Here is a tiny trained network, its code and every weight. The questions are about switching its units off for an input and a class, where a switched-off unit gives its printed mean instead of its output.

import numpy as np


def w(rows, s, z=0):
    codes = np.array(rows[::2]) - 128.0
    scale = np.full(codes.shape[1], s)
    scale[-1] = z or s
    return codes * scale


def f(y):
    return y / 2 * (1 + np.tanh(0.7978845608 * (y + 0.044715 * y**3)))


def log_softmax(a):
    a = a - a.max(-1, keepdims=True)
    return a - np.log(np.exp(a).sum(-1, keepdims=True))


def net(x, mask):
    res = np.array(x, float).reshape(1, 6) / 4 @ E
    y = f(res @ A[0][:, :-1].T + A[0][:, -1])
    res = res + np.where(mask, y, B[0][:, -1]) @ B[0][:, :-1]
    return log_softmax(res[-1] @ U[:, :-1].T + U[:, -1])


A, B = {}, {}
E = w([
[172,184,232,137,171,65,127,105],'x0',
[94,132,193,101,165,254,128,138],'x1',
[131,127,128,129,128,128,122,130],'x2',
[63,139,154,205,94,136,126,50],'x3',
[49,237,126,103,92,101,131,186],'x4',
[162,194,64,163,185,165,123,112],'x5',
],0.0086)
A[0] = w([
[92,201,123,83,85,130,169,188,40],'neuron 0',
[123,115,202,72,174,207,125,99,78],'neuron 1',
[147,165,178,143,153,115,100,108,64],'neuron 2',
[160,206,91,151,242,155,163,128,177],'neuron 3',
[195,133,108,58,164,90,115,210,52],'neuron 4',
[97,83,66,155,55,170,109,127,79],'neuron 5',
[149,152,84,116,86,55,92,103,21],'neuron 6',
[49,153,138,128,80,89,172,182,119],'neuron 7',
[140,116,189,131,142,200,149,135,79],'neuron 8',
[92,193,122,100,104,114,130,143,8],'neuron 9',
[155,10,173,153,116,114,172,114,62],'neuron 10',
[174,160,175,144,116,128,136,117,58],'neuron 11',
[158,175,77,138,177,145,97,105,56],'neuron 12',
[171,76,137,134,137,135,156,106,53],'neuron 13',
[208,126,126,56,135,150,107,184,34],'neuron 14',
[175,71,120,135,137,139,162,84,24],'neuron 15',
[113,70,160,44,92,106,112,143,73],'neuron 16',
[157,180,91,151,169,165,129,107,30],'neuron 17',
[75,114,151,102,192,157,91,117,26],'neuron 18',
[128,122,113,189,98,72,128,143,30],'neuron 19',
[159,175,177,152,207,82,96,77,88],'neuron 20',
[116,144,158,107,140,210,108,123,33],'neuron 21',
[153,173,79,137,189,143,136,98,48],'neuron 22',
[184,67,131,128,129,141,107,86,4],'neuron 23',
[136,98,58,135,102,171,106,182,88],'neuron 24',
[141,139,202,120,176,76,122,156,98],'neuron 25',
[160,121,91,156,120,63,173,125,59],'neuron 26',
[206,102,84,175,118,42,121,94,103],'neuron 27',
[151,156,189,124,133,97,148,114,105],'neuron 28',
[114,149,140,184,88,139,153,51,62],'neuron 29',
[126,156,154,173,154,205,155,171,104],'neuron 30',
[173,193,50,185,157,141,122,93,65],'neuron 31',
[148,131,96,146,79,83,115,127,33],'neuron 32',
[84,99,37,98,117,159,144,106,43],'neuron 33',
[84,97,78,141,120,146,134,154,43],'neuron 34',
[83,82,81,106,93,151,106,126,50],'neuron 35',
[67,126,145,221,97,141,81,64,4],'neuron 36',
[180,70,92,201,208,164,105,66,79],'neuron 37',
[182,162,175,133,104,132,128,112,77],'neuron 38',
[159,155,192,114,162,91,126,89,2],'neuron 39',
[123,57,232,73,72,73,164,129,71],'neuron 40',
[163,110,88,58,167,137,152,165,77],'neuron 41',
[92,234,115,123,93,121,113,138,44],'neuron 42',
],0.011,0.0094)
B[0] = w([
[194,153,146,102,209,127,69,99,187],'neuron 0',
[50,145,39,78,129,61,129,160,209],'neuron 1',
[149,145,114,121,137,162,167,141,144],'neuron 2',
[146,107,165,135,41,100,85,119,255],'neuron 3',
[67,122,177,194,177,111,194,17,201],'neuron 4',
[176,147,121,120,105,166,194,168,208],'neuron 5',
[75,135,88,80,145,114,124,152,159],'neuron 6',
[160,120,160,122,157,144,66,117,223],'neuron 7',
[76,117,82,86,138,87,115,147,177],'neuron 8',
[160,140,121,101,197,167,63,101,141],'neuron 9',
[161,168,163,133,144,128,56,117,194],'neuron 10',
[146,143,117,110,135,189,161,139,132],'neuron 11',
[117,145,172,78,77,168,123,77,153],'neuron 12',
[159,179,133,116,171,139,94,137,146],'neuron 13',
[79,137,155,182,178,131,169,66,171],'neuron 14',
[171,160,169,94,208,169,88,117,149],'neuron 15',
[132,169,186,132,61,101,116,87,174],'neuron 16',
[126,118,146,82,92,115,129,88,144],'neuron 17',
[109,135,112,74,144,135,137,130,133],'neuron 18',
[84,143,104,70,151,151,160,124,144],'neuron 19',
[172,141,85,142,102,215,182,172,190],'neuron 20',
[86,165,86,70,135,103,143,130,159],'neuron 21',
[130,89,189,64,80,138,135,96,150],'neuron 22',
[179,157,168,100,216,152,67,128,146],'neuron 23',
[148,161,130,138,102,176,163,163,199],'neuron 24',
[165,108,102,150,115,197,180,180,176],'neuron 25',
[59,148,71,45,135,97,136,132,166],'neuron 26',
[37,161,66,77,144,106,121,178,234],'neuron 27',
[171,97,77,128,122,169,177,180,162],'neuron 28',
[81,121,185,173,166,112,189,52,161],'neuron 29',
[78,100,88,96,128,89,116,143,182],'neuron 30',
[123,147,168,84,62,120,109,105,185],'neuron 31',
[91,163,93,50,156,135,138,120,145],'neuron 32',
[194,136,97,135,111,196,191,165,180],'neuron 33',
[175,131,134,88,133,166,180,137,148],'neuron 34',
[197,165,122,88,117,152,183,137,166],'neuron 35',
[104,142,188,160,194,104,200,1,167],'neuron 36',
[175,175,190,124,182,108,70,164,226],'neuron 37',
[157,153,95,133,125,148,150,136,135],'neuron 38',
[203,146,106,104,128,173,167,160,144],'neuron 39',
[142,142,164,93,40,146,97,83,210],'neuron 40',
[101,150,180,179,150,111,167,52,185],'neuron 41',
[186,137,157,115,221,130,65,137,175],'neuron 42',
],0.0097,0.0079)
U = w([
[151,149,139,120,170,156,62,147,105],'0',
[154,145,99,126,86,188,209,173,102],'1',
[40,148,75,73,113,121,135,153,99],'2',
[74,142,155,179,138,132,194,72,111],'3',
[107,145,118,149,86,136,115,153,251],'4',
[120,143,159,97,15,146,98,113,91],'5',
[118,9,71,250,64,99,67,196,122],'6',
],0.012,0.025)

Each question gives the input, the list of numbers given to net, and the class t.
The units are the neurons (one row each of A and B). Each row of codes is followed by its name. A weight is (code - 128) times the scale printed after its matrix; where a second scale follows, it is the last column's (A, B and U).
mask holds one flag per neuron, in row order. A switched-off neuron (its flag False) gives its mean, the last column of its row in B, instead of its output. The means were averaged over made-up inputs and are rounded, as every weight is.
A unit's drop is (log p(t) with every unit on - log p(t) with that unit switched off) / (log p(t) with every unit on - log p(t) with every unit switched off).
The circuit of an input: a set's keep is (log p(t) with only the set's units on - log p(t) with every unit switched off) / (log p(t) with every unit on - log p(t) with every unit switched off). Starting from the 12 units with the biggest drops (on a tie, the unit counted first), units are removed one at a time, each time the one whose removal leaves the highest keep (on an exact tie, the one counted first), for as long as the keep stays at least 0.8.
units of the circuit, in order: the units of the circuit, biggest drop first
most important unit: the unit with the biggest drop
k most important neurons: the k neurons with the biggest drops, biggest first
drop of u: that unit's drop, to one decimal
input [-5,6,8,8,0,-4], class 3: 3 most important neurons => neuron 36; neuron 29; neuron 27
input [-7,4,5,-6,5,-8], class 5: 2 most important neurons => neuron 16; neuron 40
input [1,4,1,5,5,-8], class 5: units of the circuit, in order => neuron 40
input [-7,-5,1,8,1,-7], class 3: 2 most important neurons => neuron 36; neuron 29
input [3,-4,-6,-8,-7,1], class 3: 3 most important neurons => neuron 4; neuron 14; neuron 41
input [0,-3,-7,6,0,8], class 5: units of the circuit, in order => neuron 31; neuron 3
input [6,-8,-8,-5,7,-7], class 2: 3 most important neurons => neuron 6; neuron 26; neuron 27
input [-6,-8,8,-8,2,4], class 2: 3 most important neurons => neuron 27; neuron 26; neuron 6
input [5,1,1,1,4,-2], class 1: units of the circuit, in order => neuron 25; neuron 28; neuron 20
input [-1,-7,5,8,-4,3], class 3: 2 most important neurons => neuron 36; neuron 29
input [6,0,2,-8,-4,-8], class 3: 2 most important neurons => neuron 4; neuron 14
input [-2,-8,8,8,-8,0], class 0: 2 most important neurons => neuron 37; neuron 10
input [-3,0,0,-8,-7,7], class 3: 3 most important neurons => neuron 4; neuron 41; neuron 14
input [-6,-5,3,8,4,4], class 3: 2 most important neurons => neuron 36; neuron 29
input [6,8,5,4,-5,4], class 2: units of the circuit, in order => neuron 1
input [-7,-2,7,5,5,7], class 1: units of the circuit, in order => neuron 33; neuron 5
input [-4,-4,7,-7,7,-5], class 0: 2 most important neurons => neuron 0; neuron 7
input [6,6,-2,-1,5,3], class 1: units of the circuit, in order => neuron 20; neuron 25
input [6,5,4,-6,2,-3], class 1: 2 most important neurons => neuron 25; neuron 28
input [-6,5,-7,2,-7,2], class 0: most important unit => neuron 37
input [-5,2,-4,5,-4,-1], class 1: 2 most important neurons => neuron 5; neuron 4
input [8,8,6,8,-4,5], class 1: 2 most important neurons => neuron 20; neuron 39
input [-1,8,2,-2,-2,-7], class 2: drop of neuron 1 => 0.6
input [2,-7,-4,6,1,-4], class 2: drop of neuron 27 => 0.2
input [4,-8,1,-2,0,-5], class 2: drop of neuron 22 => 0.0
input [6,-7,-2,-8,-3,-5], class 3: drop of neuron 4 => 1.5
input [3,5,4,-1,-2,-4], class 2: most important unit => neuron 1
